Below are the code and all the weights of a small trained network. Each question names an input and a class and asks about switching units off, where a switched-off unit gives its printed mean instead of its output.

import numpy as np


def w(rows, s, z=0):
    codes = np.array(rows[::2]) - 128.0
    scale = np.full(codes.shape[1], s)
    scale[-1] = z or s
    return codes * scale


def norm(h):
    return h / np.sqrt((h * h).mean(-1, keepdims=True) + 1e-5)


def f(y):
    return y / 2 * (1 + np.tanh(0.7978845608 * (y + 0.044715 * y**3)))


def log_softmax(a):
    a = a - a.max(-1, keepdims=True)
    return a - np.log(np.exp(a).sum(-1, keepdims=True))


def net(x, mask):
    res = np.array(x, float).reshape(1, 2) / 4 @ E
    u = 0
    for l in range(2):
        y = f(norm(res) @ A[l][:, :-1].T + A[l][:, -1])
        res = res + np.where(mask[u : u + 9], y, B[l][:, -1]) @ B[l][:, :-1]
        u += 9
    return log_softmax(norm(res)[-1] @ U[:, :-1].T + U[:, -1])


A, B = {}, {}
E = w([
[148,97,123,63,146,253,172,79,149],'x0',
[185,123,189,93,171,122,5,97,126],'x1',
],0.0062)
A[0] = w([
[120,111,198,80,142,155,21,134,171,182],'0.n1',
[133,169,136,127,159,38,129,175,122,180],'0.n2',
[228,61,114,194,154,153,221,118,141,4],'0.n3',
[100,86,110,106,114,251,143,53,170,226],'0.n4',
[130,126,1,153,86,128,153,145,232,99],'0.n5',
[118,169,122,119,140,83,71,154,121,205],'0.n6',
[59,88,137,183,33,218,171,158,112,115],'0.n7',
[128,205,153,184,67,165,167,136,197,60],'0.n8',
[132,119,52,98,167,80,170,112,182,24],'0.n9',
],0.0039,0.0013)
B[0] = w([
[53,137,99,66,146,70,252,136,67,208],'0.n1',
[216,50,103,173,119,232,157,152,185,180],'0.n2',
[93,156,112,113,140,74,79,97,110,142],'0.n3',
[188,156,78,130,95,44,68,172,180,255],'0.n4',
[98,63,220,120,151,121,149,147,85,174],'0.n5',
[171,162,52,94,50,236,200,165,88,169],'0.n6',
[155,115,217,131,169,75,179,64,125,195],'0.n7',
[144,123,211,177,140,122,177,67,57,140],'0.n8',
[100,147,182,105,130,134,102,105,89,124],'0.n9',
],0.0037,0.004)
A[1] = w([
[178,145,218,116,184,98,1,85,75,13],'1.n1',
[181,153,61,84,120,66,177,118,118,116],'1.n2',
[134,105,108,85,118,214,152,55,160,41],'1.n3',
[77,177,119,233,80,92,34,138,146,54],'1.n4',
[133,117,82,125,158,246,123,69,208,47],'1.n5',
[102,143,184,165,113,50,104,199,71,65],'1.n6',
[152,179,214,121,173,169,40,120,80,127],'1.n7',
[76,115,48,155,105,255,173,176,73,188],'1.n8',
[179,52,222,204,130,75,101,112,116,7],'1.n9',
],0.0055,0.0013)
B[1] = w([
[44,106,177,179,149,98,209,108,97,253],'1.n1',
[122,100,142,100,155,112,36,99,116,218],'1.n2',
[171,202,93,194,108,159,85,234,114,222],'1.n3',
[202,174,73,120,94,255,171,164,172,197],'1.n4',
[166,140,89,183,56,140,86,192,171,210],'1.n5',
[156,137,121,92,130,214,103,124,183,233],'1.n6',
[74,96,120,160,92,94,234,83,125,193],'1.n7',
[96,115,185,75,189,60,40,53,93,213],'1.n8',
[176,151,53,61,127,121,9,144,130,161],'1.n9',
],0.0063,0.0034)
U = w([
[208,186,39,168,61,207,118,221,170,194],'0',
[10,103,220,170,130,91,254,78,72,218],'1',
[142,116,130,29,170,50,22,91,110,7],'2',
],0.0082,0.0011)

Each question gives the input, the list of numbers given to net, and the class t.
The units are the neurons (one row each of A and B). Each row of codes is followed by its name. A weight is (code - 128) times the scale printed after its matrix; where a second scale follows, it is the last column's (A, B and U).
mask holds one flag per neuron, layer by layer. A switched-off neuron (its flag False) gives its mean, the last column of its row in B, instead of its output. The means were averaged over made-up inputs and are rounded, as every weight is.
A unit's drop is (log p(t) with every unit on - log p(t) with that unit switched off) / (log p(t) with every unit on - log p(t) with every unit switched off).
The circuit of an input: a set's keep is (log p(t) with only the set's units on - log p(t) with every unit switched off) / (log p(t) with every unit on - log p(t) with every unit switched off). Starting from the 12 units with the biggest drops (on a tie, the unit counted first), units are removed one at a time, each time the one whose removal leaves the highest keep (on an exact tie, the one counted first), for as long as the keep stays at least 0.8.
circuit, biggest first: the units of the circuit, biggest drop first
top k neurons: the k neurons with the biggest drops, biggest first
top k neurons in layer l: the k neurons of layer l with the biggest drops, biggest first
drop of u: that unit's drop, to one decimal
input [-7,5], class 0: top neuron in layer 1	1.n4
input [3,0], class 2: circuit, biggest first	0.n4, 1.n2
input [8,8], class 0: top 2 neurons in layer 1	1.n5, 1.n3
input [-3,-1], class 2: top 3 neurons	1.n8, 0.n4, 0.n2
input [-3,-3], class 2: top 3 neurons in layer 0	0.n4, 0.n2, 0.n1
input [-8,8], class 0: top 2 neurons	1.n4, 1.n9
input [2,-3], class 2: top 2 neurons in layer 1	1.n1, 1.n9
input [-4,5], class 1: top 2 neurons	0.n4, 1.n1
input [-2,0], class 2: drop of 1.n8	3.2
input [-1,7], class 1: drop of 0.n6	0.0
input [5,7], class 1: drop of 1.n1	1.0
